Here is a tiny trained network, its code and every weight. The questions are about switching its units off for an input and a target symbol, where a switched-off unit gives its printed mean instead of its output.

import numpy as np


def w(rows, s, z=0):
    codes = np.array(rows[::2]) - 128.0
    scale = np.full(codes.shape[1], s)
    scale[-1] = z or s
    return codes * scale


def f(y):
    return np.maximum(y, 0)


def softmax(a):
    e = np.exp(a - a.max(-1, keepdims=True))
    return e / e.sum(-1, keepdims=True)


def log_softmax(a):
    a = a - a.max(-1, keepdims=True)
    return a - np.log(np.exp(a).sum(-1, keepdims=True))


def net(x, mask):
    ids = ['ΞΦΨΩαβγδεζηθλμστ'.index(c) for c in x.split()]
    T = len(ids)
    res = E[ids] + P[:T]
    r = res
    for j in range(2):
        rows = slice(2 * j, 2 * j + 2)
        q, k, v = (r @ M[0][rows].T for M in (Q, K, V))
        z = softmax(np.where(np.tri(T) > 0, q @ k.T / 2**0.5, -1e9)) @ v
        o = O[0][rows]
        res = res + np.where(mask[j], z, o[:, -1]) @ o[:, :-1]
    y = f(res @ A[0][:, :-1].T + A[0][:, -1])
    res = res + np.where(mask[2:14], y, B[0][:, -1]) @ B[0][:, :-1]
    return log_softmax(res[-1] @ U[:, :-1].T + U[:, -1])


Q, K, V, O, A, B = {}, {}, {}, {}, {}, {}
E = w([
[168,119,106],'Ξ',
[234,167,236],'Φ',
[182,243,135],'Ψ',
[102,113,131],'Ω',
[130,155,194],'α',
[142,112,53],'β',
[221,172,174],'γ',
[76,126,161],'δ',
[102,89,90],'ε',
[156,122,173],'ζ',
[106,130,139],'η',
[182,124,164],'θ',
[202,54,138],'λ',
[179,193,30],'μ',
[154,119,158],'σ',
[145,118,5],'τ',
],0.018)
P = w([
[107,81,216],'0',
[235,142,67],'1',
[84,118,196],'2',
[233,103,33],'3',
[82,126,186],'4',
[255,94,32],'5',
[81,113,193],'6',
[243,74,32],'7',
[88,106,199],'8',
[252,83,51],'9',
[93,102,203],'10',
],0.0089)
Q[0] = w([
[216,254,105],'H1',
[26,83,210],'H1',
[154,156,171],'H2',
[38,138,146],'H2',
],0.0072)
K[0] = w([
[242,137,130],'H1',
[93,109,58],'H1',
[80,176,135],'H2',
[16,254,71],'H2',
],0.0083)
V[0] = w([
[94,94,214],'H1',
[12,135,13],'H1',
[1,190,241],'H2',
[152,100,186],'H2',
],0.0092)
O[0] = w([
[25,153,47,159],'H1',
[87,64,98,1],'H1',
[189,2,237,120],'H2',
[138,39,94,177],'H2',
],0.0046,0.0095)
A[0] = w([
[189,130,173,151],'N1',
[43,143,167,54],'N2',
[82,103,162,222],'N3',
[150,75,126,161],'N4',
[169,118,37,180],'N5',
[11,21,123,125],'N6',
[147,110,95,106],'N7',
[133,187,97,21],'N8',
[72,181,250,144],'N9',
[176,98,119,254],'N10',
[204,163,67,108],'N11',
[67,95,208,53],'N12',
],0.012,0.0057)
B[0] = w([
[77,33,120,241],'N1',
[134,204,172,156],'N2',
[53,100,61,206],'N3',
[207,187,27,162],'N4',
[166,70,234,219],'N5',
[129,214,69,199],'N6',
[150,183,255,147],'N7',
[141,75,74,148],'N8',
[193,136,150,255],'N9',
[143,147,34,242],'N10',
[34,154,119,233],'N11',
[72,147,242,194],'N12',
],0.0078,0.0083)
U = w([
[206,160,145,44],'Ξ',
[84,86,140,97],'Φ',
[152,215,119,106],'Ψ',
[85,61,110,147],'Ω',
[59,186,126,138],'α',
[226,91,185,3],'β',
[63,44,145,103],'γ',
[171,106,117,129],'δ',
[142,133,100,254],'ε',
[56,83,236,121],'ζ',
[15,136,41,83],'η',
[106,198,145,180],'θ',
[67,230,176,48],'λ',
[225,254,144,139],'μ',
[223,95,52,216],'σ',
[140,109,102,115],'τ',
],0.012,0.0056)

Each question gives the input, a string of symbols that net reads in full, and the target symbol t.
The units are the heads (2 rows each of Q, K, V and O) and the neurons (one row each of A and B). Each row of codes is followed by its name. A weight is (code - 128) times the scale printed after its matrix; where a second scale follows, it is the last column's (O, A, B and U).
mask holds one flag per unit, heads first, then neurons. A switched-off unit (its flag False) gives its mean, the last column of its rows in O or B, instead of its output. The means were averaged over made-up inputs and are rounded, as every weight is.
A unit's drop is (log p(t) with every unit on - log p(t) with that unit switched off) / (log p(t) with every unit on - log p(t) with every unit switched off).
The circuit of an input: a set's keep is (log p(t) with only the set's units on - log p(t) with every unit switched off) / (log p(t) with every unit on - log p(t) with every unit switched off). Starting from the 12 units with the biggest drops (on a tie, the unit counted first), units are removed one at a time, each time the one whose removal leaves the highest keep (on an exact tie, the one counted first), for as long as the keep stays at least 0.8.
circuit, biggest first: the units of the circuit, biggest drop first
k most important neurons: the k neurons with the biggest drops, biggest first
which heads matter: for each layer, one digit per head in row order, 1 if its drop is at least 0.15 and else 0, layers parted by /
drop of u: that unit's drop, to one decimal
input α ε α α α, target ζ: circuit, biggest first	(N12, H2)
input ε α η γ Ψ α ε ε Φ, target β: circuit, biggest first	(N1, N9, N11)
input ε α Φ α α Φ, target σ: circuit, biggest first	(N1)
input ε α α δ, target σ: which heads matter	01
input Ξ α Ξ δ α δ η α θ Ξ ε, target η: which heads matter	10
input λ λ δ α α, target ζ: circuit, biggest first	(H2, N12)
input ζ α Φ, target β: 3 most important neurons	(N9, N1, N11)
input α α α α, target σ: which heads matter	01
input δ δ ε α α δ Φ τ ε, target η: which heads matter	10
input Φ ε α Φ δ ε α α δ, target λ: 3 most important neurons	(N6, N12, N2)
input Ξ Ω μ α α δ δ, target λ: which heads matter	00
input η α α μ α ε α α σ α, target σ: 2 most important neurons	(N12, N10)
input ε ε Ξ λ Φ Φ Φ ε λ, target σ: drop of N9	-0.1
input ε σ α ε Ω δ α α Ψ δ, target σ: drop of N4	0.1
input α Φ Φ α θ Ω ε α μ Φ, target σ: drop of H2	-0.2
input α α λ, target σ: most important neuron	(N4)
